Each row is followed by its class.
[-57 -46   9  -1  31 -16  13 -43  10 -30 -41  -2 -30   8  22 -61  -8  61
 -13 -12  30   1  26 -32 -30  57  19  32 -24  14  -7 -10  10]
vobi
[ -28   63   -6   33   36  -16  -53    2  -31   -8    0   -5 -114   31
  -38  -48   19    0    9    2   49    8  -37   47  -17  -10  -11   21
    0  -27   26  -24  -40]
boni
[ -24   59   -6   27   36  -11  -43    3  -28    5    7  -12 -102   41
  -36  -69   16   15   24    7   36   17  -42   45  -33  -23  -14   16
  -15  -22   17  -10  -43]
far
[ -9   8  -1 -14  -9   0  22   1   2  41 -27  48  10   9  -1  56 -12  11
  27   9  29 -24  33  -6  11 -27 -15   4 -19  32   0  37  -5]
zuz
[-57 -39   0  14  34 -26  12 -26   0 -26 -36   7 -44  24  21 -59  -8  80
 -18 -20  27  11  21 -28 -35  53  17  22 -27  15  -3 -17 -12]
fot
[-24 -33 -18  23  20  -8  -9  27  23 -20  23 -11  42   5 -28  15 -12 -73
  -1  17 -15  15  53  14  55 -18   4 -19  22 -18  11   8  -1]
libi
[ -5  32  42  37  69 -49 -37  40 -11 -33  -2 -18  45 -16  -6   7  35  21
  53  16   9  41  30  -6  23 -50  -2  31 -15 -24  41  28 -34]
Dizi
[  0  47  35  39  58 -36 -33  24 -22 -15   7 -12  48 -27 -32   3  25 -11
  56  17  16  44  21   4  45 -59   9  35  -7 -34  55  30 -26]
Dizi
[ -9 -31 -14  13  32  -8   0  24  18  -3  14  -9  31   9 -42   9 -17 -60
   9  21 -20  30  60  15  45 -10   9 -12  20  -7  24  13  14]
Mulil
[-34  47  -3   4  39 -28 -40  10 -32 -14   8 -29 -79  49 -31 -71  33  -6
  25  -7  23  20 -41  39 -32 -15 -12   9 -23 -18  24 -10 -32]
far
[ -2  49  25  53  31 -49 -36  20 -33 -15   6  -3  60 -26 -29  24  19 -35
  57  22  15  57   9  -2  37 -40  14  45  -7 -15  54  43 -26]
totol
[-44 -48   3  12  15 -23   5 -41  -3 -34 -39   7 -33  21  19 -52   1  66
 -20 -16  24   9   9 -38 -41  60  25  30 -29  11 -10  -7  -2]
tetu
[-26  34  30  47  60 -58 -32  44 -21 -30   1  -9  50 -21  -3  16  27  22
  61  22  12  40  27 -16  29 -41 -14  26 -25 -24  50  28 -32]
zigog
[-56 -43  15 -10  24 -40  -8 -32 -17 -12 -38   8 -33  32  31 -58  26  45
 -17   4  16  26  29 -24 -44  71  17  20 -40   7  -8  -2 -21]
boni
[-22  -8   3 -10  -8  -5   9 -15   4  33 -32  24 -11   1  12  18 -16  -7
  16  10  37  -2  23  -9  -3 -19  -9 -12 -20  23  12  39 -19]
zuz
[ -4  10   1 -27 -10   3  10  13   6  37 -33  24   2  17   5  64 -12   1
  24  -1  17 -17  40 -33  13 -41  -9  -4  -9  18  -2  36   2]
Lon
[-41 -47  29 -22  22 -23   3 -42 -17 -10 -39  25 -24  26  16 -68  14  50
  -8   0  14  31  34 -39 -49  84  19  25 -41  19  -8  -1 -17]
Mulil
[-27  -3  -1 -19 -16 -14   5  -3   9  28 -42   7 -24   9  18  35 -16  -3
  11   4  29  -6  29  -8 -10 -25 -10 -10 -11   5  12  34   0]
boni
[ -7  53  23  46  70 -46 -43  28 -39 -25  11   1  49 -17 -43  -7  19 -15
  57   8  33  55  19   1  24 -48  13  20 -13 -17  67  35 -47]
fot
[-11 -35 -27  24  23 -18  -6  29  32 -14  14 -11  35  23 -30  10 -15 -61
  -4  10 -17  11  48  20  37 -33  12 -15  19 -11   7  16  12]
tetu
[-10   8   8 -25  -7   5  17  14  21  41 -25  20   7  12   9  66   0  16
  28  -2   1 -28  40 -12   1 -33  -3   5 -16  23   2  45   3]
Dizi
[-37  46  -9   1  33 -13 -45   8 -29 -22  12 -25 -65  44 -21 -80  39 -31
  14  -5  37   4 -29  39 -23  -1 -10  11 -22 -25  26 -18 -23]
vobi
[-61 -34   6  14  30 -24  17 -41 -14 -23 -40   4 -31   6  29 -41  -6  69
   6  -7  22  12  23 -45 -37  61  14  30 -35  11   1 -17   6]
zigog
[-46 -43  23  -7  31 -28   7 -50 -22   0 -33  29 -29  27  28 -77  16  44
  -9   3  29  26  21 -25 -44  76  21  18 -53  33 -12  -4 -32]
zuz
[ -8  32  29  44  64 -50 -41  37 -17 -41 -13 -11  33 -14 -13   5  23   0
  51  12  18  47  25 -28  30 -45  -4  23  -9 -18  32  24 -36]
Lon
[  0  36  24  52  38 -43 -33  19 -32 -25   5   4  60 -16 -38   3  22 -16
  42  21  22  47  20  -3  33 -49  13  33 -16 -19  44  34 -33]
tetu
[-20 -25 -27  24  35 -19 -14  38  25 -13   9 -18  26  11 -32  27  -8 -59
   3  18 -21  23  59  25  50 -27   3 -21  18 -18  21  15   7]
boni
[ -8 -33 -25  20  21  -9  -8  44  22  -7  16 -20  47  19 -21  27 -17 -77
  13  17 -32  25  55  18  51 -20   8  -9  26 -15  18  22  24]
totol
[-10  31  36  44  44 -54 -36  48 -21 -37  -8  -6  54  -7  -6  15  18  -4
  55  19   3  56  22  -6  31 -29  -3  43 -17  -8  44  34 -25]
totol
[-32 -29 -25  58  27 -21 -12  31  11 -17  23 -30  45 -13 -14  30 -20 -48
  17  29 -15  28  35   0  60 -32   4 -12   2 -28  50  22   7]
zigog
[-11  55  31  55  51 -51 -40  26 -35 -17   0  -2  36 -31 -45  13  28 -13
  58  27  30  46  26   0  34 -53   4  32  -7 -30  51  39 -46]
boni
[ -3  32  15  53  42 -38 -35  20 -41 -19   5  -3  57 -22 -44   4  21 -20
  44  24  25  45  19  -3  37 -46  17  32  -9 -32  53  35 -33]
tetu
[-19  -2   3 -39  -9   4  22  20  21  39 -23  22  23  16   3  52 -10  -7
  26   1  13 -41  43  -8   9 -32 -12   2 -12  26   4  45  15]
vobi
[-19  58 -17  30  52  -4 -51  13 -33   0  16  -3 -89  43 -29 -57  19  -7
  16  -8  45  10 -37  46 -23 -14  -4  10   3 -17  37 -19 -37]
fot
[ -22   55  -13   31   43   -9  -47    8  -34   -4    4  -11 -111   37
  -39  -50   17   -7    8    1   43    7  -30   50  -20  -13   -7   17
    2  -30   22  -32  -32]
boni
[ -16   51   -6   44   46    3  -43   -6  -33    0    9    5 -101   22
  -36  -67   13   -5   18    7   57    9  -40   43  -21  -10   -7   18
   -6  -14   22  -18  -50]
zuz
[ -8 -35 -18  19  29  -6  -2  33  24  -5   6 -10  34   4 -37  20 -14 -59
  11  21 -21  25  63  11  41 -19   1 -16  21 -11  18  15  10]
Mulil
[-19 -28 -19  25  19  -4  -6  24  28 -12  26  -8  42   3 -28  14 -12 -81
   3  17 -16  15  51  15  51 -21   7 -20  25 -15   6  12   3]
libi
[-15   3  -2 -31 -12  -6  12  10  10  34 -33  31   1  22  -1  67  -6   3
  12   3  12 -25  46  -2   1 -27 -11   4  -7  23  -3  34   5]
boni
[ -8  37  22  47  40 -50 -35  20 -36 -28   3  -7  53 -17 -42   7  20 -16
  43  21  29  41  18  -2  31 -54  13  34 -10 -23  52  38 -38]
tetu
[-28   7   3 -23 -13  -9  23  15   1  31 -21  23  23  15  20  65  -8  16
  34   8   2 -22  37 -22   2 -17 -13   8 -27  28  15  38  13]
zigog
[  0  35  24  53  34 -47 -39  14 -35 -27   6   6  62 -19 -41   7  28 -22
  42  21  27  42  17  -8  31 -51  11  32 -11 -26  43  39 -39]
tetu
[ -8   8  15 -24 -10   1  20   8  21  35 -26  23   8   7   8  60  -7  14
  27  -4   4 -27  36 -13   3 -37  -3   8 -16  26   1  40   2]
Dizi
[-17   9   2 -26 -10 -15  20  14  15  38 -29  25  11  20  -5  57 -16  23
  44   4   8 -17  32 -12 -10 -40 -17  -4 -21  25  -4  55   4]
far
[-57 -44  14 -11  23 -29   0 -46 -24  -9 -29  16 -13  31  46 -58  16  48
  -7   4  10  25  23 -39 -49  79  18  21 -54  16   1  -8 -10]
zigog
[ -7 -34 -30  20  33  -8  -6  29  27  -6   9 -25  30  17 -20  19 -14 -70
  -3  15 -19  22  57   0  52 -43  11 -20  22 -15  10  11  13]
Lon
[ -9  33  41  46  75 -52 -27  30 -24 -26  -8   5  38 -29 -21  -9  17  14
  62  20  35  46  24  -4  30 -37  -8  22 -15  -6  40  26 -46]
zuz
[-21 -33 -14  19  25  -7  -2  31  27  -9  22  -5  45   7 -28  16 -14 -75
   8  17 -17  12  60  10  58 -20   4 -19  26 -17   6  12   4]
libi
[ -27   57  -14   26   35  -11  -48    4  -32    1    4  -12 -109   37
  -31  -44   23   -5    2    5   41    7  -35   52  -13   -7   -8   19
    3  -26   26  -27  -30]
boni
[-23  41  -9   7  27 -21 -49   4 -33 -29  10 -19 -71  52 -24 -77  37 -19
   4 -14  36  12 -46  36 -37  -3   3  17 -15 -23  26 -18 -23]
tetu
[-56 -44   7   7  33 -22  17 -35   6 -15 -44   0 -48  25  15 -65 -10  78
   6  -9  18  18  16 -34 -48  43  15  28 -36  11 -14   4   0]
far
[ -9 -34 -26  19  39  -6  -6  34  25  -6   5 -24  28  18 -17  14 -18 -74
   6  14 -20  24  58  -3  48 -37  11 -23  22 -13  11  13  14]
Lon
[-30  -7   0  -4 -14 -10  10  -9   6  39 -26  18   1  -1  34  40 -17   7
  25  14  18  -9  27 -25  -5 -16 -14  -9 -14   5  14  33   3]
zigog
[-20 -34 -31  30  32 -16  -7  32  32 -14  10 -23  28   9 -28  17 -11 -66
   0  18 -21  23  59  22  46 -27   8 -19  23 -20  17  16  20]
boni
[-17 -39 -25  42  25  -8 -16  28  23 -14  10 -36  26   0 -15  16 -19 -68
  -1  20 -10  31  37 -14  62 -44  13 -18  19 -29  33  28   5]
Lon
[-50 -40  19 -12  27 -33  -8 -49 -20  -7 -47  15 -38  33  30 -63  10  34
 -18  -1  23  31  26 -45 -35  64  27  22 -36  20 -13  -6 -29]
Lon
[-45 -52   2   9   9 -28  16 -45  -3 -35 -43   3 -26  16  23 -52  -2  70
 -23 -13  25   6  17 -40 -49  55  27  34 -26  12 -19  -9   2]
tetu
[-18  36  35  38  64 -56 -32  41 -33 -29  -6  -1  57 -18   0  24  32  21
  64  24   8  32  28 -13  18 -36 -18  34 -16 -12  40  19 -34]
zigog
[-50 -47  18 -25  34 -35   3 -41 -17   2 -39  11 -29  47  25 -72  12  52
   1   0  13  28  20 -26 -61  58  18  19 -50  19 -12   9 -15]
far
[-37  42   9   6  34 -15 -48  11 -34 -22  22 -18 -77  41 -23 -74  41 -33
   9 -11  32  11 -37  32 -16   8  -5  11 -13 -22  21 -28 -46]
libi
[-13  16  -4 -26  -6 -14  13  15   0  33 -23  41  14  32   4  62 -10  11
  22  -7  24 -19  35  -5  -8 -34  -9  -4 -22  34  12  38  -5]
fot
[ -12   55  -13   38   30    1  -45  -11  -36    1    3  -10 -107   32
  -28  -55   18  -13    3    5   46   11  -31   18  -15  -20   -4   14
    7  -28    7  -32  -40]
Lon
[-59 -49  33  -6  22 -31   1 -44 -16 -17 -32  23 -18  19  29 -60  16  33
 -15  -2  19  18  23 -37 -34  79  23  31 -33  22 -19 -11 -37]
libi
[-31  48  -1  33  30 -10 -44   2 -34  -6  14  -5 -90  25 -31 -45  18 -18
   4   1  43   5 -36  37  -8  -2  -5  15  -6 -21  15 -38 -54]
libi
[-47 -49  10  14  34 -11  20 -44  -6 -21 -38  11 -48   6  16 -73 -13  69
 -12  -8  37  12  14 -31 -29  59  19  28 -31  17  -7 -15  -9]
zuz
[ -4  33  32  54  46 -52 -35  22 -29 -29   6  -4  53 -21 -39  -8  15 -17
  45  17  25  51  12  -3  32 -49  19  32 -16 -21  51  35 -41]
tetu
[ -23   61  -12   37   33   -6  -49    3  -34    2    0   -2 -109   32
  -36  -51   24   -1    9    7   44    7  -33   48  -23  -11  -10   23
   -1  -31   17  -25  -38]
boni
[-21  -6   6  -8 -34 -12   4   1   7  32 -33   8  -2   9  28  50 -18 -20
  13   5   9   7  15 -12   3 -15  -1   5 -17  23  20  42  -1]
totol
[-16  41  27  33  54 -43 -36  22 -21 -26   4  -6  59 -24 -38  -1  21 -19
  51  20  31  36  29   2  41 -50   2  28 -16 -21  52  34 -32]
vobi
[-21 -35 -28  47  37 -20 -15  39  20 -13  24 -21  40   6 -25  19 -25 -59
   1  14  -6  28  40  15  58 -45  11 -21  18 -18  50  28  -4]
fot
[-36  51  -2  37  23 -10 -47   6 -27  -6  17   0 -89  24 -31 -47  21 -15
   4   7  39   2 -38  40 -11   1  -7  19  -2 -22  10 -28 -62]
libi
[ -7  45  25  47  61 -47 -34  27 -31 -20  10   8  55 -15 -38  -5  17 -11
  52  13  30  49  30  -1  33 -53   8  22  -7 -18  57  36 -42]
fot
[-10 -37 -17   6  28  -4  -2  33  28  -8   9  -8  34   8 -38   3 -17 -58
   9  19 -22  24  59  15  45 -16   1 -13  26 -19  21  17  20]
Mulil
